Read these off the array that follows.
1) What is the entry just left of the largest entry?
2) What is the entry just left of 16.869?
3) What is the entry just left of -5.325?
4) What is the entry just left of 12.261?
5) What is the 2nd smallest entry?
[[ -7.781  -9.467  22.650  -2.716   0.019  20.739 -15.892   6.294   7.022
  -17.240   6.752  17.925]
 [ 14.307   1.549  -3.433  12.261  -6.140  14.808   9.414 -15.625  10.508
    9.218  -2.003   3.278]
 [ 10.896  -6.220  18.251  11.177 -12.259  12.321   8.543  -1.763   9.868
  -13.848   8.599  -6.525]
 [ -5.365  -0.781  -7.717   0.565 -13.843  18.073  -9.619  -4.162 -13.436
    6.467  -3.590   4.777]
 [ -9.043  19.914  22.063  -6.292 -15.059   0.138  -0.147  10.042  22.567
  -10.810  19.523 -17.061]
 [ -1.327  15.915  11.179  22.475  12.427  16.292 -15.109 -10.816  -1.371
   -1.088   0.497  -2.572]
 [ 18.668 -11.827  -3.710  -5.225  15.775 -12.583  -2.394  11.533  12.553
   -5.325  -5.168   6.276]
 [ 21.060   2.316 -15.336  20.750  13.093  -3.182  -5.038   0.222 -15.803
   10.459  19.432  -3.075]
 [  5.473   1.645   2.084  11.991  21.502  -6.954  16.869  -3.642   8.372
    1.312  14.433  -3.231]
 [  4.381  -1.022  -1.709   6.654 -11.922   8.200 -14.935   2.734  -7.484
   -4.922  21.289  -0.036]]
1) -9.467
2) -6.954
3) 12.553
4) -3.433
5) -17.061
